Here is a tiny trained network, its code and every weight. The questions are about switching its units off for an input and a class, where a switched-off unit gives its printed mean instead of its output.

import numpy as np


def w(rows, s, z=0):
    codes = np.array(rows[::2]) - 128.0
    scale = np.full(codes.shape[1], s)
    scale[-1] = z or s
    return codes * scale


def norm(h):
    return h / np.sqrt((h * h).mean(-1, keepdims=True) + 1e-5)


def f(y):
    return np.maximum(y, 0)


def log_softmax(a):
    a = a - a.max(-1, keepdims=True)
    return a - np.log(np.exp(a).sum(-1, keepdims=True))


def net(x, mask):
    res = np.array(x, float).reshape(1, 4) / 4 @ E
    u = 0
    for l in range(3):
        y = f(norm(res) @ A[l][:, :-1].T + A[l][:, -1])
        res = res + np.where(mask[u : u + 8], y, B[l][:, -1]) @ B[l][:, :-1]
        u += 8
    return log_softmax(norm(res)[-1] @ U[:, :-1].T + U[:, -1])


A, B = {}, {}
E = w([
[71,70,199,255,156,156],'x0',
[113,152,55,137,216,177],'x1',
[17,179,143,169,88,123],'x2',
[221,223,182,184,113,146],'x3',
],0.008)
A[0] = w([
[137,121,85,74,188,107,22],'0.n1',
[86,118,158,147,93,72,54],'0.n2',
[118,50,200,148,154,115,45],'0.n3',
[227,175,83,63,168,92,113],'0.n4',
[134,164,122,99,42,72,54],'0.n5',
[176,5,138,166,97,113,21],'0.n6',
[95,135,161,182,105,192,49],'0.n7',
[10,129,98,128,184,198,3],'0.n8',
],0.011,0.0062)
B[0] = w([
[105,59,79,79,119,167,164],'0.n1',
[105,86,101,144,212,255,164],'0.n2',
[234,130,113,70,165,79,180],'0.n3',
[144,117,91,74,115,232,253],'0.n4',
[71,188,186,58,72,100,185],'0.n5',
[133,45,192,97,157,78,173],'0.n6',
[217,174,120,166,130,119,177],'0.n7',
[146,128,73,133,72,82,202],'0.n8',
],0.0096,0.0068)
A[1] = w([
[201,176,141,195,141,198,6],'1.n1',
[146,209,169,249,165,72,37],'1.n2',
[31,106,144,174,90,95,117],'1.n3',
[51,153,6,196,155,45,8],'1.n4',
[112,174,212,255,138,128,3],'1.n5',
[126,31,185,149,192,43,74],'1.n6',
[105,102,92,182,60,135,165],'1.n7',
[109,120,97,157,227,150,94],'1.n8',
],0.0097,0.005)
B[1] = w([
[155,146,165,209,182,175,239],'1.n1',
[57,178,97,6,157,98,248],'1.n2',
[90,77,91,126,162,84,203],'1.n3',
[179,136,48,222,78,113,230],'1.n4',
[163,170,73,59,244,84,231],'1.n5',
[205,60,187,129,143,67,253],'1.n6',
[160,101,135,155,143,96,211],'1.n7',
[108,84,146,107,63,92,193],'1.n8',
],0.012,0.004)
A[2] = w([
[81,115,91,104,134,108,126],'2.n1',
[254,219,189,118,100,155,129],'2.n2',
[163,203,140,155,206,69,26],'2.n3',
[114,233,237,99,55,128,4],'2.n4',
[167,148,161,94,71,179,182],'2.n5',
[107,123,139,150,132,142,2],'2.n6',
[131,60,92,95,158,136,86],'2.n7',
[118,222,71,126,106,153,167],'2.n8',
],0.01,0.0039)
B[2] = w([
[105,82,112,165,133,189,180],'2.n1',
[6,121,100,207,161,92,255],'2.n2',
[55,175,96,38,178,143,203],'2.n3',
[94,185,186,141,56,50,182],'2.n4',
[135,170,170,201,104,145,224],'2.n5',
[125,176,121,121,125,126,128],'2.n6',
[163,198,203,112,105,173,203],'2.n7',
[210,72,175,132,123,73,233],'2.n8',
],0.011,0.006)
U = w([
[124,191,123,114,227,65,158],'0',
[154,101,36,202,83,78,163],'1',
[164,192,152,246,156,202,78],'2',
[189,121,106,60,93,254,147],'3',
[204,64,209,126,151,63,204],'4',
[89,205,190,147,37,80,174],'5',
[33,73,143,95,113,118,2],'6',
],0.023,0.0057)

Each question gives the input, the list of numbers given to net, and the class t.
The units are the neurons (one row each of A and B). Each row of codes is followed by its name. A weight is (code - 128) times the scale printed after its matrix; where a second scale follows, it is the last column's (A, B and U).
mask holds one flag per neuron, layer by layer. A switched-off neuron (its flag False) gives its mean, the last column of its row in B, instead of its output. The means were averaged over made-up inputs and are rounded, as every weight is.
A unit's drop is (log p(t) with every unit on - log p(t) with that unit switched off) / (log p(t) with every unit on - log p(t) with every unit switched off).
The circuit of an input: a set's keep is (log p(t) with only the set's units on - log p(t) with every unit switched off) / (log p(t) with every unit on - log p(t) with every unit switched off). Starting from the 12 units with the biggest drops (on a tie, the unit counted first), units are removed one at a time, each time the one whose removal leaves the highest keep (on an exact tie, the one counted first), for as long as the keep stays at least 0.8.
units of the circuit, in order: the units of the circuit, biggest drop first
most important unit: the unit with the biggest drop
top k neurons: the k neurons with the biggest drops, biggest first
top k neurons in layer l: the k neurons of layer l with the biggest drops, biggest first
drop when u is switched off: that unit's drop, to one decimal
input [4,5,-4,-2], class 4: most important unit : 0.n4
input [-7,0,-8,8], class 2: units of the circuit, in order : 2.n2, 2.n5, 1.n2, 1.n5
input [4,-5,6,-7], class 4: top 2 neurons : 0.n4, 1.n6
input [-7,5,4,5], class 2: top 2 neurons : 0.n4, 1.n2
input [7,5,-2,0], class 0: top 3 neurons : 0.n4, 0.n7, 0.n1
input [-4,4,4,-2], class 1: top 2 neurons : 0.n8, 1.n4
input [6,-4,3,0], class 0: top 2 neurons in layer 0 : 0.n7, 0.n4
input [-4,1,-2,5], class 2: top 3 neurons : 2.n2, 0.n4, 2.n5
input [-6,3,3,-7], class 3: top 3 neurons : 2.n2, 0.n1, 2.n7
input [1,-4,3,-4], class 4: top 2 neurons in layer 2 : 2.n2, 2.n3
input [-7,1,4,8], class 5: top 2 neurons : 0.n5, 2.n4
input [5,7,-6,-8], class 4: top 2 neurons in layer 2 : 2.n7, 2.n2
input [6,2,2,-3], class 1: top 2 neurons : 0.n8, 1.n4
input [-7,0,-3,3], class 3: units of the circuit, in order : 0.n4
input [4,2,-8,4], class 2: top 2 neurons in layer 2 : 2.n8, 2.n2
input [4,6,-6,-5], class 4: drop when 0.n4 is switched off : 1.6
input [3,8,6,5], class 0: drop when 0.n4 is switched off : 0.0
input [-3,-6,-8,1], class 3: drop when 0.n4 is switched off : 2.3
input [-7,0,2,5], class 5: drop when 0.n5 is switched off : 0.1
input [-5,-3,-1,5], class 5: top neuron : 0.n5
